Below is a small trained network, with its code and all its weights. Each question gives an input and a class and asks what happens when units are switched off, that is, made to give their printed mean instead of their output.

import numpy as np


def w(rows, s, z=0):
    codes = np.array(rows[::2]) - 128.0
    scale = np.full(codes.shape[1], s)
    scale[-1] = z or s
    return codes * scale


def f(y):
    return np.maximum(y, 0)


def log_softmax(a):
    a = a - a.max(-1, keepdims=True)
    return a - np.log(np.exp(a).sum(-1, keepdims=True))


def net(x, mask):
    res = np.array(x, float).reshape(1, 7) / 4 @ E
    y = f(res @ A[0][:, :-1].T + A[0][:, -1])
    res = res + np.where(mask, y, B[0][:, -1]) @ B[0][:, :-1]
    return log_softmax(res[-1] @ U[:, :-1].T + U[:, -1])


A, B = {}, {}
E = w([
[94,136,154,213,148,179,126,169,64,128,131,175],'x0',
[137,125,122,145,121,59,221,108,90,112,204,163],'x1',
[126,130,126,129,125,127,128,128,129,126,127,132],'x2',
[129,124,129,131,127,128,129,129,128,127,130,124],'x3',
[151,155,122,78,200,105,161,163,57,115,64,86],'x4',
[212,191,254,115,225,179,127,17,143,141,164,144],'x5',
[92,136,184,150,85,67,116,97,123,65,61,151],'x6',
],0.0059)
A[0] = w([
[110,129,233,159,103,53,104,54,128,82,39,152,100],'N0',
[143,116,165,127,128,69,242,78,91,129,219,160,69],'N1',
[160,105,144,62,122,101,129,79,185,125,128,84,88],'N2',
[158,114,146,55,132,106,140,88,183,121,132,92,148],'N3',
[158,144,226,119,186,153,128,49,140,121,146,137,3],'N4',
[129,112,201,240,166,205,131,151,50,122,137,140,117],'N5',
[134,148,178,70,229,108,169,135,44,128,61,92,104],'N6',
[138,120,168,90,145,208,10,115,163,147,50,120,55],'N7',
[153,114,102,101,202,201,131,128,140,150,213,111,117],'N8',
[154,140,174,112,182,163,121,82,135,146,151,129,60],'N9',
[99,131,188,179,80,152,78,76,207,139,211,139,106],'N10',
],0.011,0.0033)
B[0] = w([
[165,131,130,73,156,235,165,180,107,217,209,93,243],'N0',
[95,154,186,233,184,125,90,135,151,84,95,7,239],'N1',
[90,179,102,96,158,69,94,85,135,141,146,193,192],'N2',
[64,190,166,73,135,97,117,88,112,140,117,199,203],'N3',
[58,92,37,141,48,85,133,223,121,123,116,115,243],'N4',
[77,203,124,23,143,39,95,54,163,147,138,182,242],'N5',
[220,51,132,184,83,158,126,58,151,84,110,221,255],'N6',
[116,148,182,237,182,88,132,118,144,71,127,9,219],'N7',
[170,127,162,79,127,210,167,153,113,182,181,101,211],'N8',
[78,102,75,120,90,123,126,207,97,140,101,123,210],'N9',
[241,65,121,141,122,138,141,63,112,72,60,213,220],'N10',
],0.011,0.0074)
U = w([
[49,71,29,138,21,72,127,253,103,119,83,108,105],'0',
[114,160,205,214,198,116,107,117,156,75,114,26,83],'1',
[141,136,146,116,137,140,133,109,127,133,136,148,254],'2',
[221,60,130,143,103,156,139,66,135,87,91,202,81],'3',
[77,218,135,44,158,64,89,73,142,155,143,186,91],'4',
[165,136,163,81,147,242,179,167,109,206,217,96,116],'5',
],0.0072,0.0092)

Each question gives the input, the list of numbers given to net, and the class t.
The units are the neurons (one row each of A and B). Each row of codes is followed by its name. A weight is (code - 128) times the scale printed after its matrix; where a second scale follows, it is the last column's (A, B and U).
mask holds one flag per neuron, in row order. A switched-off neuron (its flag False) gives its mean, the last column of its row in B, instead of its output. The means were averaged over made-up inputs and are rounded, as every weight is.
A unit's drop is (log p(t) with every unit on - log p(t) with that unit switched off) / (log p(t) with every unit on - log p(t) with every unit switched off).
The circuit of an input: a set's keep is (log p(t) with only the set's units on - log p(t) with every unit switched off) / (log p(t) with every unit on - log p(t) with every unit switched off). Starting from all 11 units, units are removed one at a time, each time the one whose removal leaves the highest keep (on an exact tie, the one counted first), for as long as the keep stays at least 0.8.
units of the circuit, in order: the units of the circuit, biggest drop first
most important unit: the unit with the biggest drop
k most important neurons: the k neurons with the biggest drops, biggest first
drop when u is switched off: that unit's drop, to one decimal
input [7,-5,6,-2,3,0,3], class 4: most important unit	N5
input [4,5,4,-2,-4,7,4], class 0: 2 most important neurons	[N4, N9]
input [5,-5,-4,7,8,-7,-3], class 3: 2 most important neurons	[N4, N6]
input [8,-1,-7,3,8,4,2], class 3: 3 most important neurons	[N6, N3, N2]
input [7,5,-2,-1,-4,-6,-5], class 4: units of the circuit, in order	[N4, N5]
input [6,-2,-3,7,-7,3,-5], class 3: 3 most important neurons	[N10, N0, N3]
input [8,-2,-6,-8,3,8,6], class 0: 2 most important neurons	[N4, N9]
input [4,-6,1,5,5,2,-2], class 1: 3 most important neurons	[N7, N10, N0]
input [4,-5,3,-5,-4,-5,6], class 5: 3 most important neurons	[N0, N4, N1]
input [-7,2,-1,-5,0,-6,-8], class 5: 3 most important neurons	[N5, N4, N8]
input [0,-5,3,-4,0,-3,-5], class 1: units of the circuit, in order	[N7, N4]
input [6,5,-3,-2,-4,2,-5], class 4: 4 most important neurons	[N5, N7, N0, N6]
input [-2,-3,-5,0,-6,3,8], class 5: 2 most important neurons	[N0, N6]
input [-1,-8,-7,5,-4,6,6], class 1: units of the circuit, in order	[N7]
input [6,-5,1,0,-7,-5,7], class 3: 3 most important neurons	[N10, N1, N4]
input [0,3,2,-4,5,-3,5], class 3: units of the circuit, in order	[N6, N4]
input [7,-3,-6,-6,6,1,-1], class 4: 3 most important neurons	[N5, N10, N1]
input [-4,4,6,5,5,-5,-8], class 5: units of the circuit, in order	[N4, N8]
input [-7,-6,-4,-1,5,-3,-4], class 4: 3 most important neurons	[N1, N3, N2]
input [-1,-6,-1,-2,-7,-2,-7], class 3: units of the circuit, in order	[N10]
input [0,3,2,-5,2,2,2], class 1: 2 most important neurons	[N1, N10]
input [5,-4,1,-7,-6,3,8], class 5: 2 most important neurons	[N0, N6]
input [2,-2,-1,7,-5,-7,8], class 5: units of the circuit, in order	[N0, N4]
input [8,-7,-7,7,-1,-7,6], class 4: units of the circuit, in order	[N5, N4]
input [-6,0,-3,1,2,1,7], class 5: drop when N3 is switched off	-0.2
input [-4,7,2,4,-2,6,0], class 1: drop when N4 is switched off	-0.3
input [-4,7,5,6,2,7,6], class 0: units of the circuit, in order	[N4]
input [7,8,-6,3,0,6,-7], class 1: drop when N3 is switched off	0.1
input [2,2,1,6,7,6,8], class 5: drop when N5 is switched off	-0.1
